Here is a tiny trained network, its code and every weight. The questions are about switching its units off for an input and a class, where a switched-off unit gives its printed mean instead of its output.

import numpy as np


def w(rows, s, z=0):
    codes = np.array(rows[::2]) - 128.0
    scale = np.full(codes.shape[1], s)
    scale[-1] = z or s
    return codes * scale


def f(y):
    return y / 2 * (1 + np.tanh(0.7978845608 * (y + 0.044715 * y**3)))


def log_softmax(a):
    a = a - a.max(-1, keepdims=True)
    return a - np.log(np.exp(a).sum(-1, keepdims=True))


def net(x, mask):
    res = np.array(x, float).reshape(1, 2) / 4 @ E
    y = f(res @ A[0][:, :-1].T + A[0][:, -1])
    res = res + np.where(mask, y, B[0][:, -1]) @ B[0][:, :-1]
    return log_softmax(res[-1] @ U[:, :-1].T + U[:, -1])


A, B = {}, {}
E = w([
[40,95,51,31,152,73,98],'x0',
[143,5,99,87,38,174,175],'x1',
],0.012)
A[0] = w([
[189,111,174,167,68,150,181,101],'neuron 1',
[94,113,139,152,90,117,166,248],'neuron 2',
[105,190,168,126,135,91,86,189],'neuron 3',
[141,64,117,99,50,213,180,104],'neuron 4',
[73,78,79,60,165,77,66,104],'neuron 5',
[199,124,246,156,101,186,132,111],'neuron 6',
[68,132,99,14,116,79,89,83],'neuron 7',
[158,164,217,145,106,122,146,105],'neuron 8',
[146,84,109,92,40,137,191,90],'neuron 9',
[164,154,154,198,142,165,182,84],'neuron 10',
[99,224,139,167,188,106,76,72],'neuron 11',
[132,56,132,99,74,162,162,168],'neuron 12',
],0.012,0.019)
B[0] = w([
[55,146,94,91,56,135,106,181],'neuron 1',
[102,72,227,165,198,150,198,251],'neuron 2',
[112,97,152,199,189,94,141,219],'neuron 3',
[132,148,67,193,183,52,68,209],'neuron 4',
[71,144,111,48,59,192,145,221],'neuron 5',
[85,164,110,93,34,172,188,201],'neuron 6',
[75,150,55,97,55,152,164,207],'neuron 7',
[62,154,48,127,78,122,130,166],'neuron 8',
[160,178,86,145,144,49,6,187],'neuron 9',
[92,124,73,110,65,151,113,169],'neuron 10',
[179,126,54,165,151,37,3,195],'neuron 11',
[124,121,147,157,198,83,128,224],'neuron 12',
],0.013,0.018)
U = w([
[125,127,87,164,176,56,46,86],'0',
[66,131,79,85,49,173,166,125],'1',
[114,92,210,165,221,136,250,252],'2',
[167,105,179,109,130,145,123,103],'3',
[180,119,141,115,142,146,158,99],'4',
[152,131,153,100,148,182,131,100],'5',
],0.017,0.012)

Each question gives the input, the list of numbers given to net, and the class t.
The units are the neurons (one row each of A and B). Each row of codes is followed by its name. A weight is (code - 128) times the scale printed after its matrix; where a second scale follows, it is the last column's (A, B and U).
mask holds one flag per neuron, in row order. A switched-off neuron (its flag False) gives its mean, the last column of its row in B, instead of its output. The means were averaged over made-up inputs and are rounded, as every weight is.
A unit's drop is (log p(t) with every unit on - log p(t) with that unit switched off) / (log p(t) with every unit on - log p(t) with every unit switched off).
The circuit of an input: a set's keep is (log p(t) with only the set's units on - log p(t) with every unit switched off) / (log p(t) with every unit on - log p(t) with every unit switched off). Starting from all 12 units, units are removed one at a time, each time the one whose removal leaves the highest keep (on an exact tie, the one counted first), for as long as the keep stays at least 0.8.
units of the circuit, in order: the units of the circuit, biggest drop first
top k neurons: the k neurons with the biggest drops, biggest first
drop when u is switched off: that unit's drop, to one decimal
input [-5,6], class 0: units of the circuit, in order -> neuron 4
input [-6,7], class 0: top 2 neurons -> neuron 4; neuron 9
input [-3,3], class 2: top 4 neurons -> neuron 11; neuron 5; neuron 2; neuron 7
input [-3,1], class 2: top 2 neurons -> neuron 5; neuron 7
input [3,0], class 2: top 2 neurons -> neuron 6; neuron 1
input [-2,3], class 2: top 2 neurons -> neuron 11; neuron 2
input [5,5], class 0: top 3 neurons -> neuron 9; neuron 4; neuron 6
input [8,-6], class 1: top 2 neurons -> neuron 5; neuron 7
input [0,-3], class 2: top 2 neurons -> neuron 9; neuron 4
input [5,6], class 0: drop when neuron 4 is switched off -> 0.2
input [-2,0], class 2: drop when neuron 8 is switched off -> 0.0
input [3,5], class 0: drop when neuron 9 is switched off -> 0.3
